z927z317: 0.15 0.63 -2.55 0.15 -1.09 1.93 1.28 1.14 0.78 1.14 -1.98 0.67 0.36 1.36 0.59 0.26 -0.63 -1.25 -0.50 2.06 3.70
z87z576: -2.40 0.82 -1.30 -1.43 1.56 0.45 -1.31 -0.33 -0.24 -0.21 3.27 1.00 -0.08 -1.27 1.49 -2.55 1.79 -1.62 -1.88 -1.14 1.02
z329z807: 2.48 -0.37 -0.11 2.39 -2.17 -0.94 2.97 -2.07 -4.95 -2.91 -4.59 2.57 -1.02 3.63 0.56 4.47 0.82 3.19 1.99 1.14 2.51
z329z807: -1.38 0.94 -0.34 -1.11 -2.66 -2.85 3.68 -0.93 -0.84 1.64 -0.51 -4.90 -0.38 1.31 1.28 -1.37 -1.75 -0.18 1.44 -3.39 -1.98
z927z317: -1.05 0.45 4.88 -0.71 5.49 -4.85 -4.97 -4.46 1.04 -3.14 2.99 -0.53 0.66 -5.05 0.16 1.12 -0.29 2.56 -0.11 -3.44 -4.62
0.72 -0.49 -1.76 1.30 -3.82 1.78 4.10 2.26 0.26 2.21 -0.25 -0.27 -1.20 2.25 -2.38 0.84 1.53 0.55 1.54 2.77 3.90 : z927z317
z862z670: 0.24 1.97 -1.38 0.54 -1.29 -0.69 -0.99 -1.99 -3.69 2.60 1.99 -0.31 -2.44 2.58 -6.25 -1.14 -4.64 0.44 -2.90 -1.57 -2.58
z123z728: 1.72 -2.38 -5.22 0.96 -0.70 0.79 1.08 -1.87 2.79 -1.79 -0.54 -0.89 2.61 -1.91 -2.04 3.34 0.54 -0.32 -3.05 1.50 -0.17
-2.53 0.38 1.58 0.73 1.40 -2.85 2.87 -0.11 1.67 2.04 -3.54 1.44 -1.56 2.48 -2.39 -1.53 1.63 -0.18 -0.13 1.80 -1.71 : z329z807
z11z832: 1.32 -2.44 -3.22 -1.75 1.11 -0.89 -3.34 -2.76 4.68 0.91 1.35 -2.03 2.61 -0.39 -2.05 3.16 -0.61 -4.02 -2.01 2.48 0.49
-1.19 -0.51 -1.07 -3.17 -4.58 1.89 0.56 -2.04 -2.81 -1.41 -0.24 -4.99 1.37 -0.71 4.91 -0.46 -1.23 1.94 -0.49 0.56 0.53 : z329z807
-0.01 1.86 -0.32 1.03 1.75 -0.51 -2.86 3.18 1.92 0.88 1.62 -0.72 0.23 -2.35 -2.25 -2.47 0.44 -3.34 -0.35 -2.47 -2.53 : z329z807
z881z111: -0.27 -1.64 0.30 2.64 5.77 -1.50 1.63 -0.85 -3.23 -1.70 1.67 -0.51 -0.29 -0.04 1.76 -4.37 0.98 4.23 -0.57 3.46 -0.60
z668z19: -0.83 -3.68 0.54 1.70 -4.83 -1.95 1.12 -2.78 0.05 0.96 0.20 -4.25 -4.33 2.87 -0.78 -0.50 -3.34 -5.58 1.65 -2.09 -1.12
z11z832: 0.98 -3.11 -3.70 -4.09 0.54 0.64 -1.72 -1.60 6.63 0.62 2.44 -2.65 2.24 -1.95 -2.44 2.14 -1.45 -4.13 -3.56 -1.65 -1.27
z708z580: 1.67 -1.12 0.45 -0.54 0.49 1.54 1.35 0.23 -1.21 -0.53 -0.41 -1.27 -0.20 -0.39 0.25 4.34 -0.16 -0.92 0.88 -1.92 -0.86
-3.04 1.24 3.51 5.49 1.87 -3.66 -1.43 0.21 2.77 -1.22 -1.22 -1.80 1.31 -2.54 -0.27 1.08 4.12 -2.21 4.10 0.45 -0.59 : z862z670
3.82 4.67 0.64 1.55 2.69 0.41 3.13 0.29 -3.63 -0.70 0.20 0.17 -0.89 3.47 0.64 1.97 -0.73 -1.15 3.57 -0.09 0.07 : z708z580
z965z103: -0.44 -0.29 3.37 -0.45 1.34 -3.40 -3.82 0.18 -3.21 -3.42 -1.26 -4.18 0.88 0.17 0.60 3.06 -3.20 -3.71 -3.46 -3.51 1.84
z862z670: -0.81 -3.18 -2.98 0.16 -0.01 2.50 3.70 -1.95 1.60 -2.02 0.64 -3.48 -1.67 1.54 -0.18 1.94 -3.17 -0.03 2.68 2.51 -1.45
-1.49 4.57 -0.17 -0.25 2.66 -2.43 -2.22 0.24 -6.85 0.92 3.33 1.06 -2.88 -0.14 -0.18 -2.54 -0.44 -0.44 -4.67 3.53 0.34 : z668z19
z965z103: -1.09 1.47 0.72 -0.04 -1.83 -0.33 0.09 1.79 0.10 -0.58 -1.14 -0.57 -4.67 2.62 -0.80 3.92 -1.53 -4.70 -0.51 -0.14 -0.19
-1.62 1.97 -2.26 -1.06 -1.10 -2.49 1.88 2.84 1.59 0.13 3.59 1.93 -3.40 -1.83 2.67 4.36 -1.22 -2.88 1.32 0.41 -3.43 : z11z832
-2.17 -3.64 -0.72 1.15 -0.62 2.29 -0.04 1.21 0.51 0.27 -2.14 -0.91 -3.65 0.33 -1.30 2.00 -0.67 -0.09 2.18 -0.04 -2.40 : z965z103
-3.55 2.37 1.18 -0.14 0.51 0.13 1.64 -1.34 -1.51 -0.39 0.27 -1.67 2.71 -1.50 -0.47 -0.08 1.82 1.97 2.64 0.52 -3.78 : z881z111
z87z576: -2.25 0.84 -0.58 0.34 0.76 0.69 -0.53 0.46 -1.29 0.31 5.69 0.43 1.01 -1.54 1.89 -3.95 1.71 -2.19 -1.71 -1.55 0.44
0.37 0.25 2.45 1.08 -0.05 0.01 1.96 3.67 -1.43 2.13 0.37 1.41 -1.63 -0.97 4.19 0.62 0.14 1.79 -0.67 -1.01 -0.42 : z11z832
-0.37 0.87 -0.05 0.10 0.64 -1.08 -0.60 0.01 -0.60 -0.76 1.82 1.45 0.91 -1.06 0.15 -2.05 0.38 -0.69 0.00 0.58 -0.23 : z87z576
z678z535: 4.31 -1.86 -0.20 -0.43 0.34 2.77 -0.81 -4.64 -2.22 -0.04 3.86 -2.09 0.12 -2.32 2.86 1.70 -3.47 2.62 -1.68 1.07 0.02
-3.85 5.08 3.09 4.90 5.14 3.57 0.97 -1.47 -2.27 -3.36 -6.18 -0.37 -7.53 -2.27 -3.28 0.36 -1.49 -0.23 -1.88 -5.78 3.67 : z11z832
-1.77 -0.04 2.00 -0.34 -0.21 0.23 0.13 -1.73 1.65 0.19 -1.49 -1.50 -0.01 -2.66 1.79 -2.25 2.67 1.92 1.13 -1.36 -3.02 : z881z111
0.77 -0.23 -5.32 2.09 -4.21 3.49 6.95 3.87 -2.10 3.75 -3.08 0.44 -0.26 5.72 -2.29 -1.10 1.05 -2.32 1.33 5.21 7.49 : z927z317
-0.29 -1.73 1.51 1.92 0.57 1.85 1.37 -5.57 3.19 -1.57 1.68 -1.86 1.07 -0.79 -0.35 -1.61 -1.47 -1.47 -0.49 -2.59 3.61 : z11z832
3.21 -3.17 -0.52 -0.92 -3.55 -2.87 0.53 1.04 2.85 1.87 -5.36 -2.30 -1.28 4.48 -1.14 2.19 -1.25 1.85 0.95 -1.76 -1.61 : z87z576
-1.16 -5.71 5.09 -1.53 1.08 1.59 -1.22 0.68 -3.95 -1.19 -3.91 -1.40 -2.53 -1.33 -3.42 0.85 -1.01 -2.58 1.78 -1.78 -3.15 : z965z103
4.11 -1.48 1.07 -2.94 0.65 0.16 -0.56 2.39 -2.96 -0.71 -0.15 0.19 3.29 -0.39 1.24 -1.62 -1.49 -0.34 2.90 0.99 -0.04 : z965z103
z678z535: 1.03 -0.91 1.55 -0.84 -0.08 1.73 -4.58 1.38 0.49 -0.60 2.20 0.78 -2.11 -0.86 0.55 -3.00 -0.20 0.58 2.90 -0.15 -0.33
-0.37 4.52 3.31 2.26 0.79 -0.53 -2.36 -1.33 -3.49 -1.83 1.18 -0.49 0.63 -0.33 -0.15 2.91 -4.48 0.97 3.37 1.39 0.81 : z87z576
0.30 0.61 0.38 -0.77 3.32 0.31 -1.46 2.29 -1.88 -0.22 -4.28 -1.63 0.33 1.53 0.44 -3.29 1.28 1.06 -1.92 -0.38 -0.53 : z11z832
3.62 -0.04 -2.03 1.70 -1.61 2.84 -1.88 -2.79 0.43 0.67 2.48 3.19 1.83 -3.71 -1.01 1.89 -0.12 -1.00 -0.80 1.90 4.56 : z678z535
3.16 -1.08 -0.94 0.98 -3.09 -1.48 1.41 -1.74 1.20 -1.20 0.20 1.74 0.96 0.54 -0.94 3.17 -1.98 0.33 -1.41 1.56 0.06 : z678z535
